[128 = 0]
<10> | 121 |  89 | 132 | 133 | 101 | 105 | 151 | 127 | 111 | 109 | 103 | 143 | 117 | 157 | 138 | 133 | 186 | 136 | 113 | 123 | 107 | 168 | 146 | 159 | 151 |
<5> | 143 | 149 | 111 | 130 | 168 | 127 | 113 | 154 | 180 | 144 | 185 | 112 |  99 | 125 | 149 | 100 | 139 | 116 | 159 | 122 | 148 | 163 | 132 | 101 | 101 |
<10> | 133 |  85 | 136 | 151 | 114 |  97 | 136 | 132 |  93 | 102 |  99 | 142 | 104 | 143 | 135 | 122 | 183 | 145 | 132 | 136 | 102 | 180 | 142 | 160 | 130 |
<15> | 108 | 140 | 130 | 109 | 103 | 159 |  97 | 113 | 112 | 129 | 125 | 146 | 124 | 119 | 155 | 127 | 116 | 127 | 102 | 141 | 133 | 114 | 153 | 125 | 116 |
<10> | 140 |  95 | 118 | 106 | 108 | 135 | 161 |  99 | 110 | 121 | 127 | 129 | 150 | 139 | 110 | 150 | 124 | 121 | 111 | 134 | 114 | 113 | 122 | 165 | 138 |
<15> | 147 |  98 | 118 |  97 | 109 | 119 | 135 | 124 | 145 | 135 | 127 | 150 | 102 | 148 | 139 | 138 | 172 | 131 | 141 | 139 | 130 | 183 | 125 | 123 | 129 |
<16> | 112 |  92 | 127 | 139 |  93 | 139 | 160 | 101 | 146 | 113 | 148 | 134 | 130 | 157 | 110 | 131 | 128 | 134 | 105 |  80 | 154 |  97 |  76 | 191 | 188 |
<5> |  95 |  83 | 137 | 154 | 111 | 133 | 153 | 138 | 161 |  96 | 156 | 160 |  81 | 184 | 132 | 109 | 191 | 130 | 141 | 105 | 174 | 159 | 119 | 185 | 151 |
<15> |  94 | 166 | 117 | 107 | 143 | 173 |  98 | 126 | 131 | 129 | 148 | 125 | 142 | 128 | 153 | 126 | 121 | 107 | 113 | 152 | 144 |  81 | 177 | 114 |  92 |
<5> | 117 | 147 | 143 | 137 | 126 | 142 | 125 | 124 | 118 | 146 | 133 | 133 | 139 | 107 | 146 | 109 |  77 | 123 |  89 | 141 | 143 | 101 | 147 | 126 | 102 |
<3> | 107 | 139 | 158 | 136 | 130 | 124 | 125 | 154 | 103 | 132 | 103 | 132 | 113 | 114 | 158 | 145 | 102 | 112 | 100 | 141 | 140 | 150 | 172 | 130 | 122 |
<16> | 182 | 128 | 119 | 111 | 139 |  91 | 127 | 144 | 124 | 143 | 131 | 117 | 113 | 102 | 138 | 125 | 134 | 127 | 151 | 136 |  76 | 212 | 145 |  88 | 108 |
<10> | 100 |  95 | 142 | 172 | 131 | 126 | 105 | 136 | 102 | 105 | 120 | 126 |  83 | 136 | 157 | 132 | 149 | 135 | 118 | 118 | 168 | 134 | 118 | 196 | 146 |
<15> | 155 | 112 | 116 | 130 | 122 | 124 | 126 | 108 | 142 | 127 | 135 | 121 | 127 | 124 |  91 | 134 | 118 | 146 | 159 | 101 | 132 | 114 |  53 | 134 | 160 |
<16> |  89 | 129 | 121 |  91 | 137 | 171 | 116 | 122 | 110 | 119 | 103 | 147 | 142 | 156 | 136 | 164 | 158 | 108 | 129 | 193 | 157 |  82 | 176 | 131 |  86 |
<10> | 126 | 156 | 113 | 104 | 132 | 155 | 134 | 115 | 162 | 145 | 165 | 101 | 156 | 120 | 116 | 147 |  75 | 107 | 114 |  94 | 144 |  76 | 100 | 124 | 159 |
<16> | 125 | 119 | 134 | 113 | 120 | 128 | 158 | 140 | 145 | 121 | 136 | 145 | 121 | 149 | 119 | 135 | 142 | 115 | 140 | 129 | 128 | 161 | 145 | 125 | 129 |
<5> | 133 | 128 | 154 | 143 | 119 | 113 | 192 | 142 | 143 | 141 | 144 | 154 | 141 | 134 | 123 |  84 | 103 | 120 |  99 | 138 | 120 | 157 | 167 | 119 |  95 |
<4> | 140 | 125 | 146 | 156 | 132 | 114 | 146 | 137 | 103 | 108 | 124 | 135 | 132 | 115 | 100 | 108 | 110 | 133 | 147 | 133 |  97 | 146 | 138 | 129 | 110 |
<15> | 132 | 107 | 148 | 157 |  96 |  92 | 156 | 133 | 117 | 122 | 112 | 163 | 118 | 140 | 142 |  75 | 165 | 152 | 103 | 132 |  94 | 186 | 161 | 126 | 112 |
<10> | 139 | 179 | 113 | 130 | 134 | 122 |  97 | 134 | 176 | 142 | 156 | 100 | 134 | 108 | 117 | 111 | 110 | 141 | 151 |  64 | 112 | 120 |  81 |  72 | 174 |
<16> | 107 | 140 | 122 | 119 | 140 | 144 |  96 | 132 | 119 | 122 | 112 | 136 | 125 | 137 | 143 | 132 | 161 | 128 | 140 | 162 | 137 | 113 | 157 | 113 |  98 |
<4> | 105 | 137 | 110 |  89 | 158 | 147 | 133 | 129 | 148 | 153 | 110 | 114 | 155 | 154 | 137 | 176 | 148 | 103 | 118 | 168 | 175 |  72 | 141 | 119 | 115 |
<15> | 143 | 126 | 106 | 109 | 122 | 132 | 104 | 116 | 152 | 134 | 142 | 133 | 114 | 134 | 131 | 120 | 159 | 141 | 153 | 124 | 129 | 139 | 102 | 108 | 129 |
<15> | 118 | 154 | 135 | 154 | 117 | 137 |  93 | 115 |  96 | 127 | 123 | 140 | 140 | 101 | 148 |  72 | 112 | 150 | 100 | 145 | 102 | 103 | 159 | 110 |  85 |
<4> |  77 | 151 | 136 | 134 | 154 | 159 | 105 | 147 | 168 | 154 | 142 | 134 | 108 | 144 | 170 | 124 | 125 | 113 | 106 | 147 | 223 |  84 | 138 | 129 | 106 |
<4> | 113 | 130 | 126 | 132 | 138 | 171 |  93 | 123 | 117 | 112 | 168 | 132 | 100 | 116 | 148 | 117 | 104 | 115 | 136 | 142 | 158 | 113 | 142 | 158 |  94 |
<4> | 147 |  94 | 106 | 117 | 136 | 120 | 143 | 105 | 135 | 160 | 129 | 117 | 135 | 137 | 149 | 134 | 141 | 129 |  96 | 153 | 159 | 109 | 108 | 158 | 113 |
<4> | 139 | 131 | 123 | 132 | 120 |  93 | 149 | 126 | 130 | 131 |  99 | 107 | 160 | 133 | 106 | 140 | 143 | 141 | 120 |  95 |  89 | 122 | 106 | 114 | 177 |
<15> | 126 | 138 | 104 | 145 | 138 | 119 | 119 | 129 | 154 | 122 | 164 | 109 | 130 | 140 | 146 |  86 | 173 | 135 | 124 | 100 | 107 | 131 | 138 | 126 | 131 |
<4> | 115 | 135 | 109 |  75 | 100 | 141 | 161 | 111 | 205 | 160 | 140 | 132 | 153 | 169 | 117 | 158 | 142 | 120 | 109 |  91 | 164 |  96 |  84 | 106 | 190 |
<3> | 117 | 111 | 135 |  97 | 113 | 136 | 155 | 121 | 136 | 160 | 118 | 125 | 132 | 135 | 154 | 176 |  95 | 103 |  71 | 130 | 175 | 114 | 126 | 159 | 154 |
<10> | 112 |  66 | 128 |  97 |  76 | 138 | 174 |  94 |  99 | 111 |  96 | 165 | 140 | 174 | 126 | 159 | 172 | 126 |  90 | 154 | 127 | 125 | 146 | 186 | 141 |
<5> |  90 | 166 | 124 | 152 | 143 | 139 |  91 | 136 | 169 | 148 | 140 | 126 | 126 | 137 | 160 |  88 | 147 | 142 | 110 | 119 | 174 |  82 | 124 | 101 | 120 |
<4> | 174 | 101 | 127 | 107 |  91 | 110 | 110 | 119 |  94 | 116 | 121 | 155 |  92 | 106 | 141 | 118 | 146 | 145 | 148 | 138 |  67 | 225 | 143 | 114 | 113 |
<16> | 140 | 112 | 120 | 113 | 103 | 153 | 130 |  90 | 107 | 119 | 141 | 125 | 144 | 114 | 105 | 144 |  83 | 128 | 118 | 113 | 120 |  92 |  93 | 163 | 149 |
<10> | 132 | 127 | 168 | 121 | 119 | 129 | 135 | 149 |  74 | 103 |  83 | 159 | 117 | 108 |  98 | 159 |  92 | 119 | 163 | 165 | 101 | 171 | 163 | 112 | 104 |
<5> | 151 | 109 | 118 | 130 |  96 | 103 | 165 | 116 | 141 | 121 | 152 | 135 | 136 | 142 | 127 |  90 | 160 | 139 | 110 |  96 |  74 | 174 | 137 | 132 | 145 |
<15> |  98 | 176 | 145 | 163 | 122 | 119 | 101 | 147 | 151 | 124 | 114 | 130 | 131 | 124 | 120 |  97 | 130 | 153 | 135 |  84 | 125 | 109 | 111 |  82 | 163 |
<3> | 102 |  88 | 135 | 124 | 108 | 131 | 122 | 120 | 105 | 118 |  93 | 137 | 106 | 151 | 150 | 170 | 158 | 129 | 105 | 133 | 163 | 125 | 120 | 181 | 160 |
<15> | 162 |  94 | 133 | 100 | 102 | 134 | 128 | 102 |  97 | 141 | 103 | 178 | 117 | 117 | 125 | 118 | 124 | 144 | 137 | 198 | 124 | 158 | 134 | 115 |  62 |
<3> | 146 | 103 | 138 | 111 | 153 | 119 | 166 | 139 | 138 | 172 | 123 | 132 | 120 | 128 | 146 | 153 |  99 | 103 | 107 | 179 | 184 | 143 | 136 | 141 |  87 |
<10> | 128 | 135 | 119 | 177 | 162 | 139 |  62 | 127 | 128 | 125 | 158 |  99 |  91 |  98 | 143 | 104 | 106 | 146 | 151 | 106 | 172 |  95 |  69 | 155 | 127 |
<5> | 145 | 129 |  98 | 114 | 132 | 161 |  97 |  94 | 118 | 127 | 171 | 109 | 135 | 106 | 135 | 117 | 103 | 125 | 124 | 128 | 122 |  91 | 114 | 148 | 110 |
<5> | 181 | 115 | 126 | 137 | 156 | 120 | 136 | 140 | 127 | 124 | 177 | 121 |  99 |  97 | 112 | 108 |  89 | 117 | 176 | 135 | 112 | 186 | 120 | 132 |  87 |
<3> | 108 | 117 | 118 | 122 | 148 | 182 | 127 | 115 | 112 |  84 | 157 | 128 | 134 | 142 |  87 | 151 | 115 | 105 | 173 | 148 | 149 |  72 | 125 | 174 | 108 |
<4> | 121 | 136 | 125 | 156 | 111 | 127 | 114 | 117 | 150 | 127 | 149 | 137 | 123 | 131 | 134 |  76 | 139 | 154 | 118 |  96 | 129 | 117 | 105 | 124 | 139 |
<5> | 123 | 107 | 121 | 145 | 146 | 128 | 133 | 130 | 142 | 102 | 119 | 138 | 123 | 161 |  81 | 129 | 178 | 144 | 191 | 137 | 148 | 108 |  86 | 135 | 127 |
<3> | 122 | 125 | 145 | 132 | 127 | 118 | 147 | 140 | 117 | 132 | 117 | 121 | 128 | 123 | 137 | 147 | 105 | 114 | 103 | 122 | 130 | 140 | 143 | 142 | 143 |
<5> | 131 | 124 | 112 | 135 | 115 | 128 | 120 | 107 | 132 | 121 | 136 | 127 | 140 | 135 | 122 | 103 | 151 | 147 | 124 | 112 | 110 | 108 | 110 | 132 | 137 |
<4> |  99 | 165 | 160 | 156 | 119 |  73 | 141 | 172 | 168 | 153 |  76 | 114 | 131 | 138 | 137 | 141 | 140 | 142 | 100 |  62 | 136 | 148 | 107 |  80 | 217 |
<10> | 144 |  92 | 132 | 165 | 135 | 118 |  97 | 111 |  80 | 120 |  99 | 143 | 106 | 114 | 130 | 102 | 144 | 163 | 143 | 172 | 138 | 123 | 104 | 155 |  82 |
<10> | 172 | 147 | 127 | 145 | 152 |  79 | 150 | 127 | 124 | 175 |  93 | 121 | 176 | 103 | 116 |  85 | 117 | 154 | 113 | 169 |  93 | 119 | 130 |  64 |  73 |
<3> | 139 |  99 | 113 | 112 | 107 | 123 | 121 | 106 | 132 | 129 | 109 | 149 | 121 | 149 | 125 | 127 | 179 | 151 | 141 | 141 | 128 | 135 | 102 | 126 | 130 |
<3> | 164 | 130 | 110 | 150 | 152 | 107 | 147 | 122 | 174 | 163 | 172 | 107 | 138 | 118 | 123 |  80 | 111 | 139 | 124 | 111 | 140 | 118 |  83 | 118 | 114 |
<16> | 111 | 148 | 132 |  87 | 117 | 173 |  97 | 134 |  86 |  79 | 122 | 155 | 121 | 125 | 113 | 154 | 136 | 108 | 177 | 162 |  83 | 150 | 195 | 105 |  96 |
<16> | 143 | 135 | 131 | 140 | 133 | 104 | 133 | 147 | 166 | 144 | 144 | 130 | 108 | 128 | 133 | 102 | 138 | 136 | 142 | 107 | 132 | 171 | 113 | 100 | 134 |
<16> | 137 | 141 | 114 |  70 | 154 | 144 | 123 | 140 | 157 | 165 | 128 | 133 | 123 | 133 | 146 | 163 | 134 | 102 | 144 | 181 | 163 | 140 | 151 |  85 |  85 |
<3> | 121 | 128 | 149 | 151 | 166 | 135 | 192 | 152 | 111 | 106 | 163 |  84 | 152 | 116 |  93 | 166 |  41 |  74 | 118 | 104 | 132 | 103 | 145 | 191 | 147 |
<16> |  81 | 143 | 146 | 112 | 114 | 174 | 124 | 134 | 100 |  81 | 124 | 144 | 132 | 139 | 109 | 162 | 113 | 102 | 142 | 129 | 121 | 107 | 172 | 144 | 139 |
<3> | 130 | 126 | 100 | 156 | 129 | 106 | 124 | 119 | 143 | 100 | 150 |  77 | 142 | 139 | 109 | 127 | 163 | 142 | 135 |  41 |  89 | 109 |  76 | 158 | 215 |
<4> | 143 | 105 | 110 | 108 | 108 | 116 | 119 | 110 | 149 | 159 | 131 | 125 | 111 | 133 | 167 | 134 | 149 | 138 |  94 | 114 | 149 | 145 |  99 | 139 | 154 |
<16> | 146 | 138 | 142 | 144 | 160 |  91 | 164 | 154 | 134 | 164 | 109 | 128 | 146 | 121 | 133 | 104 | 120 | 126 | 114 | 170 | 128 | 146 | 160 |  91 |  74 |
<15> | 102 | 174 | 126 | 155 | 163 | 125 | 110 | 154 | 144 | 124 | 139 |  91 | 143 | 123 | 133 | 121 | 125 | 120 | 127 |  97 | 127 |  95 | 139 | 111 | 146 |
<3> |  93 | 136 | 147 | 174 | 145 | 162 | 129 | 132 | 109 |  95 | 166 | 113 | 128 | 117 | 115 | 118 |  68 | 110 | 120 | 105 | 156 |  73 | 129 | 190 | 131 |
<5> | 128 | 133 | 161 | 137 | 111 |  98 | 141 | 144 |  97 | 135 |  73 | 136 | 133 | 112 | 128 | 146 | 105 | 134 | 106 | 129 | 106 | 155 | 143 | 110 | 146 |
| 147 | 140 |  94 | 123 | 146 | 128 | 128 | 119 | 153 | 113 | 162 |  98 | 151 | 133 |  93 | 122 | 147 | 130 | 167 |  95 |  93 | 109 |  99 | 116 | 148 |  <3>
| 103 | 141 | 133 | 111 | 117 | 154 | 123 | 140 | 169 | 119 | 159 | 128 | 104 | 141 | 125 | 157 | 111 | 108 | 143 |  78 | 164 | 131 | 104 | 134 | 184 |  <16>
| 122 | 165 | 121 | 100 | 135 | 144 | 146 | 135 | 167 | 145 | 159 | 108 | 154 | 126 | 122 | 144 |  91 | 100 | 117 | 101 | 130 | 107 | 135 | 102 | 150 |  <10>
|  91 | 125 | 127 | 102 | 107 | 162 |  93 | 118 | 108 | 108 | 105 | 143 | 116 | 143 | 143 | 165 | 152 | 123 | 126 | 139 | 146 | 107 | 142 | 143 | 143 |  <3>
| 141 | 126 | 117 | 118 | 115 | 123 | 108 | 121 | 151 | 133 | 128 | 135 | 112 | 131 | 123 | 126 | 150 | 146 | 153 | 110 | 130 | 144 |  88 | 107 | 150 |  <15>
| 132 | 135 | 140 | 177 | 127 | 126 | 137 | 105 | 113 | 126 | 114 | 148 | 165 | 117 |  81 |  64 | 103 | 167 | 133 | 147 | 121 |  63 |  95 | 116 |  88 |  <5>
| 108 | 151 | 149 |  96 |  97 | 159 | 178 | 124 | 106 | 103 | 135 | 122 | 175 | 120 |  90 | 176 |  47 |  86 | 100 |  94 |  86 | 103 | 165 | 142 | 174 |  <3>
| 133 |  97 | 137 | 175 | 111 |  94 | 189 | 137 | 171 | 108 | 156 | 164 | 118 | 174 |  99 |  50 | 189 | 154 | 147 | 104 | 114 | 174 | 118 | 135 | 125 |  <5>
| 140 |  97 | 114 |  94 | 101 | 150 | 135 |  99 | 127 | 129 | 143 | 159 | 121 | 142 | 135 | 122 | 145 | 128 | 124 | 158 | 132 | 140 | 136 | 143 |  99 |  <15>
| 191 |  69 |  89 |  81 |  96 | 132 | 143 |  73 | 103 | 124 | 156 | 119 | 131 | 118 | 119 | 151 | 124 | 127 | 125 | 123 |  84 | 154 |  94 | 177 | 140 |  <4>
| 108 | 151 | 135 | 162 | 164 | 113 | 156 | 158 | 142 | 121 | 138 | 104 | 149 | 139 | 120 | 113 | 132 | 114 | 125 | 116 | 124 | 112 | 156 | 127 | 127 |  <15>
| 122 | 125 | 143 | 140 | 117 | 119 | 114 | 122 | 111 | 142 |  80 | 159 | 129 | 127 | 132 | 109 | 142 | 157 | 120 | 169 | 143 | 115 | 126 | 105 |  96 |  <10>
| 169 | 144 | 119 | 158 | 160 |  89 | 130 | 135 | 129 | 145 | 136 |  90 | 145 |  95 | 115 | 103 | 104 | 141 | 137 | 110 |  93 | 133 | 103 | 105 | 124 |  <10>
| 115 | 176 | 137 | 155 | 142 | 153 |  83 | 125 | 136 | 140 | 132 | 143 | 137 | 101 | 118 |  76 |  89 | 152 | 143 | 146 | 153 |  69 | 111 |  79 |  81 |  <16>
|  97 | 151 | 126 | 140 | 118 | 125 | 107 | 141 | 147 | 120 | 139 | 107 | 119 | 135 | 157 | 128 | 148 | 127 | 105 |  69 | 123 | 131 | 134 | 131 | 186 |  <15>
| 137 | 136 | 133 | 107 | 100 |  94 | 186 | 136 | 141 | 129 | 113 | 113 | 165 | 139 | 105 | 157 | 126 | 116 | 104 |  77 |  70 | 158 | 138 | 110 | 198 |  <10>
| 122 | 166 | 146 | 121 | 121 |  94 | 130 | 140 | 107 | 153 |  47 | 122 | 174 | 113 | 121 | 152 | 119 | 142 | 102 | 138 |  93 | 111 | 143 |  63 | 147 |  <5>
| 107 | 124 | 124 | 122 | 123 | 148 | 129 | 118 | 156 | 137 | 142 | 123 | 126 | 143 | 130 | 146 | 117 | 122 | 113 | 105 | 178 |  88 |  92 | 152 | 163 |  <16>
| 122 | 112 | 154 | 108 | 141 | 152 | 158 | 149 | 140 | 142 | 146 | 149 |  96 | 130 | 135 | 162 |  77 |  88 | 131 | 162 | 196 | 152 | 144 | 151 |  99 |  <4>
| 112 | 108 | 103 | 105 | 124 | 137 |  96 | 119 | 121 | 117 | 122 | 102 | 110 | 144 | 160 | 180 | 173 | 119 | 119 | 108 | 140 | 124 | 118 | 169 | 178 |  <16>
| 123 |  89 | 134 | 153 | 138 | 101 | 175 | 130 | 106 | 133 | 115 | 110 | 140 | 143 | 148 | 137 | 137 | 117 |  74 | 136 | 138 | 124 | 148 | 191 | 132 |  <10>
| 113 | 142 | 123 | 122 | 124 | 161 | 151 | 115 | 158 | 115 | 161 | 144 | 155 | 148 |  86 | 107 | 117 | 123 | 147 | 123 | 135 |  80 | 119 | 120 | 119 |  <4>
| 177 |  98 |  93 | 105 |  97 | 117 | 103 |  87 |  89 | 112 | 131 | 117 | 127 | 110 | 132 | 126 | 156 | 149 | 132 | 116 |  52 | 162 | 115 | 142 | 140 |  <4>
|  85 | 105 | 169 | 167 | 170 | 149 | 164 | 160 | 139 | 105 |  99 | 172 | 112 | 172 |  64 | 142 | 132 | 122 | 198 | 189 | 228 |  83 | 104 | 151 |  83 |  <5>
| 142 | 115 | 130 | 107 | 124 |  85 | 179 | 136 | 152 | 164 |  87 | 113 | 153 | 146 | 119 | 174 | 137 | 123 | 103 | 116 | 133 | 139 | 103 | 115 | 178 |  <4>
| 128 | 128 | 127 | 103 | 153 | 105 | 149 | 167 | 159 | 149 | 119 | 125 | 111 | 152 | 156 | 155 | 172 | 103 | 134 | 150 | 144 | 185 | 169 | 103 | 118 |  <16>
| 101 | 143 | 125 |  96 | 123 | 171 | 132 | 119 | 151 | 137 | 150 | 132 | 139 | 139 | 132 | 152 |  98 | 102 | 110 | 129 | 169 |  84 | 134 | 135 | 133 |  <10>
| 154 | 154 | 125 | 102 | 113 | 138 | 118 | 122 | 129 | 115 | 137 | 123 | 139 | 102 |  81 | 147 |  85 | 128 | 173 |  94 |  83 | 137 |  97 |  89 | 160 |  <10>
| 145 | 110 |  98 |  48 | 151 | 133 | 139 | 128 | 155 | 170 | 112 | 115 | 129 | 150 | 148 | 209 | 158 |  95 | 133 | 176 | 169 | 137 | 131 | 115 | 121 |  <3>
| 169 | 135 | 122 | 103 | 101 | 118 | 162 | 107 | 150 | 148 | 138 | 154 | 159 | 122 |  94 |  91 | 113 | 144 | 135 | 134 |  84 | 144 | 118 |  74 | 106 |  <3>
